Below is a small trained network, with its code and all its weights. Each question gives an input and a target symbol and asks what happens when units are switched off, that is, made to give their printed mean instead of their output.

import numpy as np


def w(rows, s, z=0):
    codes = np.array(rows[::2]) - 128.0
    scale = np.full(codes.shape[1], s)
    scale[-1] = z or s
    return codes * scale


def norm(h):
    return h / np.sqrt((h * h).mean(-1, keepdims=True) + 1e-5)


def f(y):
    return np.maximum(y, 0)


def softmax(a):
    e = np.exp(a - a.max(-1, keepdims=True))
    return e / e.sum(-1, keepdims=True)


def log_softmax(a):
    a = a - a.max(-1, keepdims=True)
    return a - np.log(np.exp(a).sum(-1, keepdims=True))


def net(x, mask):
    ids = ['δζθλξπσψω'.index(c) for c in x.split()]
    T = len(ids)
    res = E[ids] + P[:T]
    q, k, v = (norm(res) @ M[0].T for M in (Q, K, V))
    z = softmax(np.where(np.tri(T) > 0, q @ k.T / 2**0.5, -1e9)) @ v
    res = res + np.where(mask[0], z, O[0][:, -1]) @ O[0][:, :-1]
    y = f(norm(res) @ A[0][:, :-1].T + A[0][:, -1])
    res = res + np.where(mask[1:17], y, B[0][:, -1]) @ B[0][:, :-1]
    return log_softmax(norm(res)[-1] @ U[:, :-1].T + U[:, -1])


Q, K, V, O, A, B = {}, {}, {}, {}, {}, {}
E = w([
[173,131,149,107],'δ',
[152,101,136,131],'ζ',
[180,108,147,124],'θ',
[161,94,139,143],'λ',
[2,214,23,166],'ξ',
[148,92,129,159],'π',
[133,110,125,151],'σ',
[156,146,138,135],'ψ',
[149,143,136,112],'ω',
],0.012)
P = w([
[94,49,81,86],'0',
[3,124,215,122],'1',
[56,137,137,126],'2',
[243,144,18,115],'3',
[109,203,117,144],'4',
[73,123,215,133],'5',
[146,128,148,163],'6',
],0.0066)
Q[0] = w([
[113,113,252,156],'h0',
[190,124,65,140],'h0',
],0.013)
K[0] = w([
[189,223,1,135],'h0',
[40,207,221,151],'h0',
],0.0073)
V[0] = w([
[59,162,1,149],'h0',
[130,74,122,214],'h0',
],0.0085)
O[0] = w([
[183,182,6,144,9],'h0',
[237,141,162,254,174],'h0',
],0.011,0.0012)
A[0] = w([
[214,175,108,114,174],'n0',
[222,114,165,46,183],'n1',
[169,149,1,194,82],'n2',
[157,61,137,115,104],'n3',
[30,134,163,219,175],'n4',
[186,88,180,23,99],'n5',
[155,64,175,158,5],'n6',
[87,56,33,206,245],'n7',
[101,95,122,54,37],'n8',
[217,196,89,157,142],'n9',
[59,124,67,47,98],'n10',
[32,77,85,51,95],'n11',
[166,151,46,154,194],'n12',
[82,111,177,53,123],'n13',
[148,81,89,146,51],'n14',
[154,130,160,194,36],'n15',
],0.0078,0.003)
B[0] = w([
[89,115,56,168,205],'n0',
[101,207,78,146,236],'n1',
[49,152,158,149,226],'n2',
[85,223,130,104,178],'n3',
[149,176,53,77,245],'n4',
[100,149,96,168,237],'n5',
[146,197,130,91,187],'n6',
[109,177,160,81,222],'n7',
[193,47,152,90,170],'n8',
[11,28,99,181,226],'n9',
[253,136,100,140,192],'n10',
[169,110,67,118,214],'n11',
[41,151,96,98,214],'n12',
[112,91,111,153,254],'n13',
[195,144,141,139,141],'n14',
[172,128,120,70,174],'n15',
],0.0057,0.0044)
U = w([
[54,42,148,49,67],'δ',
[170,191,143,142,109],'ζ',
[84,104,230,127,156],'θ',
[210,140,164,162,129],'λ',
[120,110,92,141,3],'ξ',
[173,118,131,250,137],'π',
[96,119,92,206,168],'σ',
[69,177,53,106,186],'ψ',
[170,98,58,53,152],'ω',
],0.011,0.0044)

Each question gives the input, a string of symbols that net reads in full, and the target symbol t.
The units are the heads (2 rows each of Q, K, V and O) and the neurons (one row each of A and B). Each row of codes is followed by its name. A weight is (code - 128) times the scale printed after its matrix; where a second scale follows, it is the last column's (O, A, B and U).
mask holds one flag per unit, heads first, then neurons. A switched-off unit (its flag False) gives its mean, the last column of its rows in O or B, instead of its output. The means were averaged over made-up inputs and are rounded, as every weight is.
A unit's drop is (log p(t) with every unit on - log p(t) with that unit switched off) / (log p(t) with every unit on - log p(t) with every unit switched off).
The circuit of an input: a set's keep is (log p(t) with only the set's units on - log p(t) with every unit switched off) / (log p(t) with every unit on - log p(t) with every unit switched off). Starting from the 12 units with the biggest drops (on a tie, the unit counted first), units are removed one at a time, each time the one whose removal leaves the highest keep (on an exact tie, the one counted first), for as long as the keep stays at least 0.8.
units of the circuit, in order: the units of the circuit, biggest drop first
most important unit: the unit with the biggest drop
top k neurons: the k neurons with the biggest drops, biggest first
drop when u is switched off: that unit's drop, to one decimal
input ω σ ξ ω π θ λ, target ψ: units of the circuit, in order	(h0 n12)
input θ θ π π, target θ: units of the circuit, in order	(h0)
input ξ ω ζ θ, target ψ: units of the circuit, in order	(n1 h0)
input ψ π ζ ζ ω ω, target ζ: units of the circuit, in order	(n9 n12)
input ω ω θ θ δ π, target θ: units of the circuit, in order	(h0 n9)
input ω π π π ω σ, target π: top 2 neurons	(n1 n3)
input π ζ θ δ, target ζ: units of the circuit, in order	(h0 n1)
input σ δ ω ω σ θ, target ω: units of the circuit, in order	(h0 n8)
input λ λ δ ζ, target λ: units of the circuit, in order	(h0 n9)
input ψ σ ω ω σ δ, target ω: units of the circuit, in order	(h0 n8 n10)
input π ω θ σ σ ω, target σ: units of the circuit, in order	(h0 n9)
input θ λ ζ, target θ: drop when h0 is switched off	1.2
input σ δ λ λ θ θ ω, target θ: drop when h0 is switched off	0.9
input θ ζ ζ ζ θ δ, target ζ: most important unit	n9
input δ π π ω π π δ, target π: drop when n4 is switched off	0.3
input λ ζ θ θ ω, target θ: drop when h0 is switched off	0.8
